Below are the code and all the weights of a small trained network. Each question names an input and a class and asks about switching units off, where a switched-off unit gives its printed mean instead of its output.

import numpy as np


def w(rows, s, z=0):
    codes = np.array(rows[::2]) - 128.0
    scale = np.full(codes.shape[1], s)
    scale[-1] = z or s
    return codes * scale


def f(y):
    return y / 2 * (1 + np.tanh(0.7978845608 * (y + 0.044715 * y**3)))


def log_softmax(a):
    a = a - a.max(-1, keepdims=True)
    return a - np.log(np.exp(a).sum(-1, keepdims=True))


def net(x, mask):
    res = np.array(x, float).reshape(1, 8) / 4 @ E
    y = f(res @ A[0][:, :-1].T + A[0][:, -1])
    res = res + np.where(mask, y, B[0][:, -1]) @ B[0][:, :-1]
    return log_softmax(res[-1] @ U[:, :-1].T + U[:, -1])


A, B = {}, {}
E = w([
[149,142,131,98,121,157,86,174,125,140,146,156],'x0',
[17,51,97,219,142,206,49,152,108,175,94,152],'x1',
[73,170,141,170,76,2,43,125,122,69,114,182],'x2',
[137,83,116,113,96,140,126,111,171,110,127,144],'x3',
[191,176,215,129,174,149,12,86,203,142,70,47],'x4',
[141,103,161,109,95,142,132,121,136,158,113,179],'x5',
[111,107,134,138,103,119,179,45,147,144,92,153],'x6',
[112,148,144,105,14,199,121,113,28,47,56,49],'x7',
],0.0097)
A[0] = w([
[149,103,128,103,186,205,153,99,115,154,162,114,64],'n0',
[65,91,102,149,140,152,105,135,119,144,113,140,88],'n1',
[92,104,143,76,123,117,147,150,133,136,110,144,3],'n2',
[75,95,110,166,154,141,116,148,94,145,98,155,74],'n3',
[135,122,164,100,154,95,35,79,175,161,83,79,76],'n4',
[77,62,28,91,101,113,216,164,86,135,168,146,68],'n5',
[146,144,141,145,191,109,122,129,153,155,164,151,182],'n6',
[153,137,126,179,163,110,150,146,128,142,131,157,116],'n7',
[74,103,140,161,173,174,63,114,155,145,62,109,61],'n8',
[120,137,124,90,47,185,117,143,58,37,77,79,159],'n9',
[154,157,172,78,139,84,181,122,167,113,152,95,80],'n10',
[136,162,135,72,144,96,155,124,129,78,149,144,71],'n11',
[52,76,71,107,109,120,161,181,69,128,155,141,97],'n12',
[202,166,174,85,108,102,194,112,141,60,149,100,129],'n13',
[108,125,59,113,92,123,194,130,125,113,172,144,83],'n14',
[140,153,148,134,177,133,86,94,165,88,44,86,119],'n15',
[119,123,72,118,114,113,174,161,35,103,159,191,49],'n16',
[142,91,122,87,160,198,155,114,127,142,150,91,35],'n17',
[166,144,142,63,115,87,148,112,161,94,163,107,64],'n18',
[80,155,173,160,100,36,23,97,158,65,110,183,25],'n19',
[156,142,160,156,132,138,109,155,110,140,139,108,143],'n20',
[74,174,153,102,82,159,108,104,81,129,107,80,149],'n21',
[109,112,128,138,215,62,119,152,219,209,166,170,145],'n22',
[139,118,130,133,156,254,193,136,175,187,142,71,44],'n23',
[199,184,180,76,104,126,159,102,87,68,144,132,131],'n24',
[130,97,168,110,120,138,96,177,147,117,173,143,59],'n25',
[147,120,129,97,89,173,112,92,53,94,71,87,84],'n26',
[180,125,199,133,188,165,38,79,194,131,60,60,68],'n27',
[97,129,98,177,130,163,127,131,160,136,109,114,7],'n28',
[77,69,136,205,110,207,82,107,114,128,156,120,100],'n29',
[77,101,146,229,122,190,98,143,154,155,86,112,108],'n30',
[142,121,94,136,176,92,128,138,207,175,161,166,154],'n31',
[85,168,114,155,82,72,66,107,111,79,163,210,16],'n32',
[163,119,139,143,82,175,113,114,49,107,68,118,129],'n33',
[59,79,83,161,121,187,80,131,113,153,160,91,90],'n34',
[166,151,188,128,131,169,82,92,173,149,129,58,70],'n35',
[168,88,182,147,73,128,111,155,52,93,84,131,144],'n36',
],0.0098,0.0023)
B[0] = w([
[189,135,171,169,116,104,211,144,101,41,119,38,192],'n0',
[181,157,125,147,157,137,88,154,141,156,78,149,169],'n1',
[122,124,155,124,112,117,96,128,117,123,126,141,132],'n2',
[128,187,107,132,94,122,98,166,133,162,67,167,169],'n3',
[84,46,159,37,180,49,177,121,72,169,158,173,204],'n4',
[96,46,163,86,166,57,104,124,92,165,124,154,229],'n5',
[113,116,83,130,91,138,107,66,149,127,141,112,181],'n6',
[104,146,113,103,99,126,135,105,162,113,136,115,153],'n7',
[134,161,147,86,115,118,72,141,145,206,47,173,199],'n8',
[61,82,54,171,89,186,138,51,175,126,188,115,232],'n9',
[148,225,135,139,125,155,103,175,185,180,70,183,185],'n10',
[177,185,122,113,129,142,135,141,161,151,108,176,170],'n11',
[102,133,138,72,183,98,131,115,100,168,155,159,200],'n12',
[143,211,100,159,134,155,75,171,157,180,69,187,215],'n13',
[128,92,116,67,130,79,106,152,116,138,135,149,190],'n14',
[96,121,147,86,175,106,138,112,101,155,144,152,195],'n15',
[128,78,133,40,163,62,132,134,90,131,134,161,201],'n16',
[185,126,203,159,118,175,190,140,82,29,87,85,187],'n17',
[173,152,90,129,108,169,105,173,167,176,79,129,183],'n18',
[200,120,209,195,110,125,252,196,65,29,83,26,211],'n19',
[105,94,124,119,130,126,97,134,145,111,150,121,150],'n20',
[73,130,111,138,78,137,148,83,173,143,192,74,187],'n21',
[69,110,40,215,69,203,120,2,170,88,212,70,235],'n22',
[208,118,234,195,136,127,185,170,52,61,106,40,229],'n23',
[162,178,99,144,135,163,92,149,138,190,114,152,207],'n24',
[116,112,160,122,125,159,144,95,141,128,106,158,143],'n25',
[55,87,100,162,107,143,171,69,187,116,158,100,203],'n26',
[88,69,183,69,212,63,101,89,83,128,167,217,250],'n27',
[140,137,109,165,97,117,140,141,112,159,90,150,150],'n28',
[147,191,113,137,101,135,106,172,159,169,108,148,194],'n29',
[163,153,116,147,78,170,47,169,172,173,67,145,199],'n30',
[80,111,81,150,98,177,96,46,166,127,160,116,205],'n31',
[175,136,228,152,162,131,175,166,107,39,109,71,191],'n32',
[78,143,81,148,67,168,143,99,128,99,163,139,193],'n33',
[163,158,125,148,121,137,97,146,158,171,96,172,190],'n34',
[76,103,140,56,179,91,142,133,86,164,121,144,211],'n35',
[113,92,123,188,102,124,110,96,136,106,158,126,177],'n36',
],0.0074,0.017)
U = w([
[65,93,49,176,113,175,146,2,179,110,222,111,228],'0',
[96,60,127,15,168,60,145,101,62,153,162,200,223],'1',
[162,186,88,150,127,152,97,161,177,187,61,188,34],'2',
[181,105,174,185,137,129,216,149,61,22,112,51,6],'3',
],0.0098,0.0014)

Each question gives the input, the list of numbers given to net, and the class t.
The units are the neurons (one row each of A and B). Each row of codes is followed by its name. A weight is (code - 128) times the scale printed after its matrix; where a second scale follows, it is the last column's (A, B and U).
mask holds one flag per neuron, in row order. A switched-off neuron (its flag False) gives its mean, the last column of its row in B, instead of its output. The means were averaged over made-up inputs and are rounded, as every weight is.
A unit's drop is (log p(t) with every unit on - log p(t) with that unit switched off) / (log p(t) with every unit on - log p(t) with every unit switched off).
The circuit of an input: a set's keep is (log p(t) with only the set's units on - log p(t) with every unit switched off) / (log p(t) with every unit on - log p(t) with every unit switched off). Starting from the 12 units with the biggest drops (on a tie, the unit counted first), units are removed one at a time, each time the one whose removal leaves the highest keep (on an exact tie, the one counted first), for as long as the keep stays at least 0.8.
circuit, biggest first: the units of the circuit, biggest drop first
k most important neurons: the k neurons with the biggest drops, biggest first
drop when u is switched off: that unit's drop, to one decimal
input [-3,6,-7,-5,-5,-3,-3,-1], class 3: most important neuron -> [n23]
input [3,-7,-8,0,1,4,-1,0], class 3: 4 most important neurons -> [n23 n0 n17 n8]
input [-2,-1,1,1,-8,8,-8,-8], class 0: 4 most important neurons -> [n22 n31 n27 n4]
input [6,-2,1,2,-1,-3,6,0], class 2: 4 most important neurons -> [n27 n22 n4 n23]
input [-1,-6,3,-2,8,-6,6,3], class 1: 2 most important neurons -> [n27 n4]
input [2,-3,7,4,-6,5,4,-2], class 3: 4 most important neurons -> [n19 n32 n27 n4]
input [-3,-3,3,-2,2,-5,6,0], class 2: 2 most important neurons -> [n23 n0]
input [0,6,2,6,-6,1,8,5], class 1: 2 most important neurons -> [n5 n22]
input [0,-3,-6,1,6,1,-8,-6], class 0: 4 most important neurons -> [n22 n31 n19 n6]
input [-8,-6,0,4,-4,8,-6,-5], class 2: 2 most important neurons -> [n10 n9]
input [3,1,-4,8,-6,7,8,5], class 1: 4 most important neurons -> [n5 n22 n16 n14]
input [-6,7,7,3,5,-5,2,1], class 2: 3 most important neurons -> [n8 n30 n23]
input [8,-6,-3,6,-7,1,4,8], class 0: 2 most important neurons -> [n9 n26]
input [-4,5,6,5,-3,-3,1,3], class 3: 2 most important neurons -> [n19 n32]
input [-7,-8,-8,3,-5,4,1,-1], class 2: circuit, biggest first -> [n13]
input [5,-7,-8,4,-6,7,1,4], class 3: 2 most important neurons -> [n23 n17]
input [5,-2,-4,-4,-3,-3,-7,5], class 0: drop when n9 is switched off -> 0.3
input [2,5,-1,-6,-3,3,-7,-6], class 0: drop when n22 is switched off -> 2.0
input [4,1,6,-5,5,-1,8,-8], class 0: drop when n22 is switched off -> 3.5
input [1,-4,-5,6,3,5,5,2], class 3: circuit, biggest first -> [n23]
input [-4,3,-8,-3,0,6,0,-2], class 3: drop when n5 is switched off -> 0.0
